m =
array([[125, 117, 130, 123, 125, 131],
       [129, 135, 123, 120, 130, 143],
       [122, 112, 129, 122, 123, 133],
       [132, 127, 135, 139, 133, 104],
       [125, 124, 129, 127, 124, 131],
       [123, 132, 129, 130, 122, 130],
       [129, 130, 126, 127, 131, 131],
       [131, 129, 126, 123, 135, 132],
       [124, 114, 130, 126, 124, 128],
       [132, 129, 127, 123, 138, 130]])
m[0,0]: 125
m[5]: [123, 132, 129, 130, 122, 130]
m[9,1]: 129
m[9,2]: 127
m[:, 3]: [123, 120, 122, 139, 127, 130, 127, 123, 126, 123]
m[2,5]: 133
m[:, 4]: [125, 130, 123, 133, 124, 122, 131, 135, 124, 138]
m[1]: [129, 135, 123, 120, 130, 143]
m[3]: [132, 127, 135, 139, 133, 104]
m[4,2]: 129
m[1,0]: 129
m[2]: [122, 112, 129, 122, 123, 133]
m[8,4]: 124
m[:, 1]: [117, 135, 112, 127, 124, 132, 130, 129, 114, 129]
m[9,5]: 130
m[6]: [129, 130, 126, 127, 131, 131]
m[5,5]: 130
m[4,1]: 124
m[6,0]: 129
m[1,1]: 135
m[5,1]: 132
m[7]: [131, 129, 126, 123, 135, 132]
m[8]: [124, 114, 130, 126, 124, 128]
m[7,2]: 126
m[8,0]: 124
m[:, 2]: [130, 123, 129, 135, 129, 129, 126, 126, 130, 127]
m[2,3]: 122
m[3,2]: 135
m[2,2]: 129
m[9,4]: 138
m[6,4]: 131
m[5,3]: 130
m[0]: [125, 117, 130, 123, 125, 131]
m[3,5]: 104

B =
[[144 148 148 138 127 153 103 146 135 112 103 110 152 116 136]
 [128 129 128 127 128 128 125 129 127 127 125 126 129 126 128]]
Indices start at 0.
(0, 0) -> 144
(1, 1) -> 129
(0, 3) -> 138
(1, 5) -> 128
(1, 6) -> 125
(0, 10) -> 103
(0, 6) -> 103
(0, 9) -> 112
(1, 8) -> 127
(1, 4) -> 128

W = [[142, 126, 122, 144, 122, 123, 126, 124, 128], [123, 115, 115, 132, 124, 144, 126, 149, 129], [142, 125, 121, 144, 122, 141, 126, 124, 129], [116, 128, 119, 118, 139, 129, 121, 111, 125], [142, 136, 113, 147, 118, 128, 154, 142, 116], [142, 110, 123, 130, 129, 138, 134, 128, 133], [103, 150, 120, 117, 118, 107, 123, 118, 133], [140, 134, 133, 111, 140, 117, 108, 153, 140]]
W[0,-9] = 142
W[-5] = [116, 128, 119, 118, 139, 129, 121, 111, 125]
W[:, -8] = [126, 115, 125, 128, 136, 110, 150, 134]
W[-3,-1] = 133
W[7,-4] = 117
W[4] = [142, 136, 113, 147, 118, 128, 154, 142, 116]
W[-5,-7] = 119
W[5,-8] = 110
W[-6,5] = 141
W[6] = [103, 150, 120, 117, 118, 107, 123, 118, 133]
W[-5,-6] = 118
W[0,2] = 122
W[-7,-5] = 124
W[3,-4] = 129
W[-1,-3] = 108
W[-7,-7] = 115
W[-2,7] = 118
W[-8,-1] = 128
W[-1,1] = 134
W[0] = [142, 126, 122, 144, 122, 123, 126, 124, 128]
W[-4,-1] = 116
W[-4,5] = 128
W[5,5] = 138
W[-2,3] = 117
W[4,-5] = 118
W[1,-4] = 144
W[5,7] = 128
W[:, -5] = [122, 124, 122, 139, 118, 129, 118, 140]
W[-3,-3] = 134

grid =
[[108 121 153 149 146 120 126 120 147 126]
 [128 142 150 143 135 138 103 138 119 140]
 [124 122 130 127 124 123 141 123 121 125]
 [126 130 116 111 114 126 130 126 131 123]
 [128 120 130 137 135 140 118 142 130 142]
 [120 124 110 106 109 129 128 129 144 128]]
grid[-6,-10] -> 108
grid[:, -10] -> [108, 128, 124, 126, 128, 120]
grid[-1,2] -> 110
grid[-6,4] -> 146
grid[5,-4] -> 128
grid[4,1] -> 120
grid[2,-1] -> 125
grid[-6,8] -> 147
grid[4,-2] -> 130
grid[-1,3] -> 106
grid[:, 1] -> [121, 142, 122, 130, 120, 124]
grid[-3] -> [126, 130, 116, 111, 114, 126, 130, 126, 131, 123]
grid[5,-3] -> 129
grid[-2,-1] -> 142
grid[-5,8] -> 119
grid[5,5] -> 129
grid[-1,4] -> 109
grid[0,6] -> 126
grid[-5,-6] -> 135
grid[0,2] -> 153
grid[:, -7] -> [149, 143, 127, 111, 137, 106]
grid[-2,-5] -> 140

X =
[[140, 138, 114, 135],
 [134, 136, 110, 127],
 [125, 118, 117, 142],
 [122, 112, 122, 137],
 [124, 118, 115, 140],
 [120, 134, 113, 114],
 [126, 125, 105, 139],
 [144, 107, 145, 135]]
X[0, 0] = 140
X[6, 2] = 105
X[:, 0] = [140, 134, 125, 122, 124, 120, 126, 144]
X[5, 2] = 113
X[7] = [144, 107, 145, 135]
X[1, 3] = 127
X[4, 3] = 140
X[4] = [124, 118, 115, 140]
X[2, 0] = 125
X[:, 1] = [138, 136, 118, 112, 118, 134, 125, 107]
X[2, 2] = 117
X[2, 1] = 118
X[7, 3] = 135
X[:, 3] = [135, 127, 142, 137, 140, 114, 139, 135]
X[3, 3] = 137

a =
array([[111, 135, 143, 115, 128, 125, 117, 125, 146, 126, 149, 113, 114,
        113],
       [107, 132, 108, 137, 125, 123, 138, 133, 131, 140, 120, 141, 129,
        112],
       [135, 149, 146, 142, 113, 123, 122, 124, 127, 130, 131, 137, 139,
        133]])
a[-3, -14] = 111
a[0, 11] = 113
a[1, -4] = 120
a[:, -8] = [117, 138, 122]
a[2, -10] = 113
a[-1, 1] = 149
a[-3, 1] = 135
a[1, -2] = 129
a[-1, 7] = 124
a[1, -1] = 112
a[2] = [135, 149, 146, 142, 113, 123, 122, 124, 127, 130, 131, 137, 139, 133]
a[:, -10] = [128, 125, 113]
a[0, 2] = 143
a[-1, -14] = 135
a[:, -2] = [114, 129, 139]
a[-2, -5] = 140
a[-1, -8] = 122
a[-3, 5] = 125
a[-2, 5] = 123

M =
[[112 132 113 153 120 135 118 119 133 133 111 119 104 121]
 [139 120 140 128 129 122 110 114 125 119 129 111 132 111]
 [116 141 119 102 127 139 134 135 120 137 124 139 134 142]
 [113 115 106 151 131 114 141 140 136 115 117 143 109 139]
 [121 105 125 144 113 105 134 132 108 107 123 135 136 137]
 [129 120 122 130 115 119 118 115 113 119 127 116 139 123]
 [115 118 117 134 127 121 119 119 133 114 115 117 124 122]
 [139 110 143 132 120 110 112 112 119 108 142 109 150 109]]
M[0,0] => 112
M[4,12] => 136
M[0,13] => 121
M[6,10] => 115
M[6] => [115, 118, 117, 134, 127, 121, 119, 119, 133, 114, 115, 117, 124, 122]
M[:, 5] => [135, 122, 139, 114, 105, 119, 121, 110]
M[4,5] => 105
M[0,3] => 153
M[4,10] => 123
M[:, 1] => [132, 120, 141, 115, 105, 120, 118, 110]
M[5,11] => 116
M[4,1] => 105
M[3,0] => 113
M[7] => [139, 110, 143, 132, 120, 110, 112, 112, 119, 108, 142, 109, 150, 109]
M[2,9] => 137
M[:, 0] => [112, 139, 116, 113, 121, 129, 115, 139]
M[0,12] => 104
M[0,5] => 135
M[3,11] => 143
M[:, 8] => [133, 125, 120, 136, 108, 113, 133, 119]
M[:, 12] => [104, 132, 134, 109, 136, 139, 124, 150]
M[6,5] => 121
M[5,0] => 129
M[:, 4] => [120, 129, 127, 131, 113, 115, 127, 120]
M[3,10] => 117
M[6,8] => 133
M[:, 9] => [133, 119, 137, 115, 107, 119, 114, 108]
M[5] => [129, 120, 122, 130, 115, 119, 118, 115, 113, 119, 127, 116, 139, 123]
M[5,5] => 119
M[6,9] => 114
M[1,7] => 114
M[7,1] => 110
M[6,12] => 124

A =
[[134 120 120 127 127 135 133 134 126 146]
 [131 124 120 124 120 139 122 129 123 151]
 [124 135 131 113 114 143 116 122 120 134]
 [120 132 130 108 111 135 120 122 115 112]
 [118 131 131 104 108 137 117 121 112 114]
 [130 132 126 123 121 140 124 130 125 139]
 [120 129 129 107 112 135 121 122 115 116]
 [129 133 129 123 123 140 121 128 126 140]
 [120 130 128 108 113 134 121 122 116 113]]
Indices start at 0.
row 0 col 0 => 134
row 6 col 8 => 115
row 8 col 2 => 128
row 7 col 7 => 128
row 2 col 9 => 134
row 3 col 9 => 112
row 1 col 9 => 151
row 8 col 5 => 134
row 5 col 5 => 140
row 8 col 0 => 120
row 2 col 3 => 113
row 6 col 3 => 107
row 2 col 4 => 114
row 8 col 1 => 130
row 5 col 6 => 124
row 5 col 2 => 126
row 1 col 6 => 122
row 3 col 6 => 120
row 7 col 2 => 129
row 2 col 8 => 120
row 2 col 6 => 116
row 5 col 8 => 125
row 1 col 0 => 131
row 4 col 4 => 108
row 5 col 4 => 121
row 6 col 1 => 129
row 6 col 9 => 116
row 8 col 4 => 113
row 3 col 0 => 120
row 4 col 8 => 112
row 6 col 7 => 122
row 7 col 8 => 126

data =
[[137 136 128 135 137 141 151 140]
 [107 123 133 135 148 130 120 134]
 [130 121 112 132 128 117 109 122]
 [146 135 124 132 127 136 147 133]
 [112 117 118 149 147 117 117 125]]
data[0][0] => 137
data[4][5] => 117
data[2][0] => 130
data[4][2] => 118
data[4][6] => 117
data[:, 0] => [137, 107, 130, 146, 112]
data[2][5] => 117
data[1][3] => 135
data[2][3] => 132
data[:, 3] => [135, 135, 132, 132, 149]
data[0][6] => 151
data[1][2] => 133
data[0][2] => 128
data[3][1] => 135
data[3] => [146, 135, 124, 132, 127, 136, 147, 133]
